Below are the code and all the weights of a small trained network. Each question names an input and a target symbol and asks about switching units off, where a switched-off unit gives its printed mean instead of its output.

import numpy as np


def w(rows, s, z=0):
    codes = np.array(rows[::2]) - 128.0
    scale = np.full(codes.shape[1], s)
    scale[-1] = z or s
    return codes * scale


def norm(h):
    return h / np.sqrt((h * h).mean(-1, keepdims=True) + 1e-5)


def f(y):
    return y / 2 * (1 + np.tanh(0.7978845608 * (y + 0.044715 * y**3)))


def softmax(a):
    e = np.exp(a - a.max(-1, keepdims=True))
    return e / e.sum(-1, keepdims=True)


def log_softmax(a):
    a = a - a.max(-1, keepdims=True)
    return a - np.log(np.exp(a).sum(-1, keepdims=True))


def net(x, mask):
    ids = ['ΓΘΠΣΦΨαβεζμξτ'.index(c) for c in x.split()]
    T = len(ids)
    res = E[ids] + P[:T]
    u = 0
    for l in range(3):
        q, k, v = (norm(res) @ M[l].T for M in (Q, K, V))
        z = softmax(np.where(np.tri(T) > 0, q @ k.T / 3**0.5, -1e9)) @ v
        res = res + np.where(mask[u], z, O[l][:, -1]) @ O[l][:, :-1]
        u += 1
        y = f(norm(res) @ A[l][:, :-1].T + A[l][:, -1])
        res = res + np.where(mask[u : u + 8], y, B[l][:, -1]) @ B[l][:, :-1]
        u += 8
    return log_softmax(norm(res)[-1] @ U[:, :-1].T + U[:, -1])


Q, K, V, O, A, B = {}, {}, {}, {}, {}, {}
E = w([
[126,171,115,100,154,82,117,207],'Γ',
[161,139,45,95,129,97,164,101],'Θ',
[180,159,109,129,148,96,176,159],'Π',
[70,101,114,155,101,181,119,125],'Σ',
[193,75,73,120,155,79,153,160],'Φ',
[128,143,120,103,109,144,156,74],'Ψ',
[68,74,169,155,124,121,82,250],'α',
[107,127,65,92,131,108,110,136],'β',
[167,148,116,195,113,157,205,130],'ε',
[84,114,49,87,117,114,122,81],'ζ',
[155,84,120,152,118,124,150,130],'μ',
[111,62,99,132,116,138,121,140],'ξ',
[99,195,133,114,119,134,130,107],'τ',
],0.016)
P = w([
[163,130,249,87,147,65,116,61],'0',
[110,100,107,138,243,161,105,108],'1',
[167,157,75,166,102,132,45,112],'2',
[55,116,65,125,203,123,169,134],'3',
[112,170,71,164,53,100,115,164],'4',
[56,123,35,123,152,107,225,131],'5',
],0.012)
Q[0] = w([
[49,108,115,110,230,141,219,142],'L0H1',
[110,113,73,143,8,101,159,170],'L0H1',
[125,91,151,127,178,171,81,93],'L0H1',
],0.011)
K[0] = w([
[148,159,119,143,7,79,85,138],'L0H1',
[73,109,102,97,116,103,190,182],'L0H1',
[167,123,152,103,149,153,81,116],'L0H1',
],0.015)
V[0] = w([
[147,216,158,190,138,174,190,73],'L0H1',
[212,19,118,168,168,117,178,171],'L0H1',
[209,254,129,82,207,74,114,201],'L0H1',
],0.0095)
O[0] = w([
[76,44,79,174,1,2,125,72,253],'L0H1',
[10,109,132,70,171,165,240,119,207],'L0H1',
[135,104,81,73,19,189,145,202,219],'L0H1',
],0.0097,0.0024)
A[0] = w([
[139,167,70,184,148,129,66,206,106],'L0N1',
[106,116,96,207,154,62,75,132,164],'L0N2',
[91,205,65,108,79,118,171,98,149],'L0N3',
[181,121,156,93,144,150,38,108,2],'L0N4',
[77,113,125,104,126,42,89,112,74],'L0N5',
[68,152,107,229,109,119,108,32,113],'L0N6',
[78,119,138,177,254,113,166,102,121],'L0N7',
[157,79,183,62,108,87,148,82,70],'L0N8',
],0.011,0.0086)
B[0] = w([
[104,81,148,200,194,233,96,99,170],'L0N1',
[108,150,90,115,223,116,154,146,254],'L0N2',
[142,23,52,121,141,154,117,121,243],'L0N3',
[13,116,29,100,104,140,140,145,125],'L0N4',
[90,74,159,99,211,146,104,175,163],'L0N5',
[216,143,89,160,203,95,176,210,242],'L0N6',
[116,228,104,200,2,131,106,107,248],'L0N7',
[95,42,178,112,186,171,84,106,130],'L0N8',
],0.0091,0.0075)
Q[1] = w([
[124,140,133,116,142,145,175,71],'L1H1',
[107,67,182,113,164,76,97,136],'L1H1',
[33,132,2,223,144,95,197,212],'L1H1',
],0.0079)
K[1] = w([
[122,125,135,162,114,124,103,186],'L1H1',
[184,111,87,165,103,165,185,67],'L1H1',
[149,141,254,7,117,53,80,87],'L1H1',
],0.0077)
V[1] = w([
[111,95,250,193,111,159,157,150],'L1H1',
[179,106,129,182,59,105,75,139],'L1H1',
[179,123,127,121,119,102,192,53],'L1H1',
],0.013)
O[1] = w([
[50,226,84,18,124,2,119,159,3],'L1H1',
[92,71,186,152,74,30,60,226,235],'L1H1',
[79,78,224,119,154,98,166,6,177],'L1H1',
],0.01,0.003)
A[1] = w([
[145,246,29,71,124,108,131,73,188],'L1N1',
[155,98,47,80,179,139,95,66,198],'L1N2',
[111,72,41,99,69,92,152,159,20],'L1N3',
[60,160,56,132,113,79,139,86,21],'L1N4',
[68,49,53,55,87,196,134,151,125],'L1N5',
[68,124,115,157,46,104,255,175,49],'L1N6',
[193,76,147,175,94,135,17,14,168],'L1N7',
[47,223,117,110,88,84,137,59,4],'L1N8',
],0.0099,0.0039)
B[1] = w([
[73,127,222,98,121,138,60,182,204],'L1N1',
[83,151,198,169,117,179,97,149,193],'L1N2',
[75,196,184,219,109,126,149,190,207],'L1N3',
[98,66,171,181,115,236,163,125,161],'L1N4',
[186,186,255,148,164,88,168,142,254],'L1N5',
[167,169,83,211,136,159,154,76,201],'L1N6',
[65,154,161,189,183,178,81,184,179],'L1N7',
[112,64,185,159,90,182,82,107,152],'L1N8',
],0.01,0.0084)
Q[2] = w([
[86,190,255,242,187,186,159,211],'L2H1',
[175,132,214,198,189,115,183,215],'L2H1',
[184,108,217,144,136,174,100,90],'L2H1',
],0.0081)
K[2] = w([
[175,60,197,98,101,62,93,41],'L2H1',
[126,66,144,11,100,76,91,45],'L2H1',
[155,112,165,103,108,71,100,200],'L2H1',
],0.011)
V[2] = w([
[89,218,64,100,160,58,41,105],'L2H1',
[36,2,82,114,164,116,71,131],'L2H1',
[138,138,9,160,27,42,209,54],'L2H1',
],0.0076)
O[2] = w([
[133,188,153,236,196,221,108,167,37],'L2H1',
[181,202,136,137,73,145,32,12,125],'L2H1',
[4,115,101,177,97,215,111,110,2],'L2H1',
],0.012,0.0064)
A[2] = w([
[117,140,10,142,252,85,17,93,120],'L2N1',
[12,66,145,89,195,132,89,78,128],'L2N2',
[210,134,79,71,152,166,190,107,100],'L2N3',
[89,116,133,95,152,88,218,156,109],'L2N4',
[72,10,14,39,122,183,136,155,2],'L2N5',
[171,212,51,133,134,113,149,122,153],'L2N6',
[118,5,88,84,89,145,121,116,179],'L2N7',
[144,145,106,204,79,132,114,194,159],'L2N8',
],0.011,0.0093)
B[2] = w([
[248,135,196,140,9,125,240,43,201],'L2N1',
[107,78,179,95,110,164,94,68,161],'L2N2',
[101,95,172,145,138,210,100,81,159],'L2N3',
[86,191,170,196,174,94,100,121,194],'L2N4',
[160,133,18,244,207,66,71,112,125],'L2N5',
[88,97,130,39,90,149,79,141,179],'L2N6',
[51,66,148,171,189,107,108,164,182],'L2N7',
[89,97,157,138,61,158,96,77,255],'L2N8',
],0.011,0.0078)
U = w([
[182,228,142,170,132,71,115,72,71],'Γ',
[59,86,115,149,175,72,163,151,126],'Θ',
[149,90,132,177,49,104,2,165,57],'Π',
[57,114,117,119,62,173,126,44,115],'Σ',
[174,75,111,84,70,190,139,218,82],'Φ',
[126,130,136,118,24,130,222,196,91],'Ψ',
[115,169,137,55,208,183,232,109,78],'α',
[113,202,47,82,150,142,62,191,151],'β',
[129,110,206,120,147,135,101,152,246],'ε',
[181,81,67,126,201,212,79,122,109],'ζ',
[67,207,216,95,118,101,65,99,54],'μ',
[199,75,124,44,125,72,139,89,122],'ξ',
[153,166,135,209,148,175,140,141,149],'τ',
],0.0093,0.012)

Each question gives the input, a string of symbols that net reads in full, and the target symbol t.
The units are the heads (3 rows each of Q, K, V and O) and the neurons (one row each of A and B). Each row of codes is followed by its name. A weight is (code - 128) times the scale printed after its matrix; where a second scale follows, it is the last column's (O, A, B and U).
mask holds one flag per unit, layer by layer, with each layer's heads first. A switched-off unit (its flag False) gives its mean, the last column of its rows in O or B, instead of its output. The means were averaged over made-up inputs and are rounded, as every weight is.
A unit's drop is (log p(t) with every unit on - log p(t) with that unit switched off) / (log p(t) with every unit on - log p(t) with every unit switched off).
The circuit of an input: a set's keep is (log p(t) with only the set's units on - log p(t) with every unit switched off) / (log p(t) with every unit on - log p(t) with every unit switched off). Starting from the 12 units with the biggest drops (on a tie, the unit counted first), units are removed one at a time, each time the one whose removal leaves the highest keep (on an exact tie, the one counted first), for as long as the keep stays at least 0.8.
circuit, biggest first: the units of the circuit, biggest drop first
k most important neurons: the k neurons with the biggest drops, biggest first
top k neurons in layer l: the k neurons of layer l with the biggest drops, biggest first
drop of u: that unit's drop, to one decimal
input ε Γ ε ε Φ Γ, target α: circuit, biggest first => (L0H1)
input ζ Σ ε μ Θ, target Σ: circuit, biggest first => (L0H1; L0N7; L1N5)
input Π Π α Θ ζ, target Θ: 3 most important neurons => (L0N3; L0N7; L1N1)
input ε Π ε μ, target Θ: circuit, biggest first => (L0H1; L2N1)
input Σ Θ α ε, target β: circuit, biggest first => (L1H1; L0N3)
input ε ε τ ε Σ, target Θ: circuit, biggest first => (L0H1; L0N6)
input ε Σ Θ Θ, target Σ: circuit, biggest first => (L2H1; L0H1)
input Σ ε Σ Π ζ, target τ: circuit, biggest first => (L0H1; L2H1; L1N5; L1N6)
input Φ Θ τ, target α: circuit, biggest first => (L0H1; L1H1)
input Σ Π ε μ, target Θ: 3 most important neurons => (L0N7; L0N6; L2N1)
input ε τ Σ, target Σ: circuit, biggest first => (L2H1; L1N5; L1H1)
input Σ Ψ Ψ Σ τ, target Γ: circuit, biggest first => (L0H1; L0N7)
input Π Σ Θ α Π τ, target Ψ: 2 most important neurons => (L1N3; L1N5)
input ε Ψ μ ζ, target Σ: circuit, biggest first => (L0H1; L2H1; L0N7)
input τ ε Θ, target Θ: circuit, biggest first => (L0H1)
input μ Π ξ τ, target μ: top 2 neurons in layer 1 => (L1N1; L1N8)
input Θ μ Σ Φ, target ξ: top 2 neurons in layer 1 => (L1N5; L1N3)
input Σ Σ ε τ Σ Π, target Γ: 2 most important neurons => (L2N1; L1N5)
input Θ ε ε ε Π Π, target ξ: top 2 neurons in layer 0 => (L0N7; L0N8)
input Π ε Π Π, target Ψ: top 2 neurons in layer 0 => (L0N2; L0N8)
input μ Ψ ξ μ, target μ: top neuron in layer 1 => (L1N1)
input Θ Γ ε Σ ε, target Γ: drop of L2N4 => -0.1
input Σ Γ Φ Π Θ Φ, target τ: drop of L1N1 => 0.2
input Σ Φ Θ α τ, target β: drop of L0N4 => 0.0
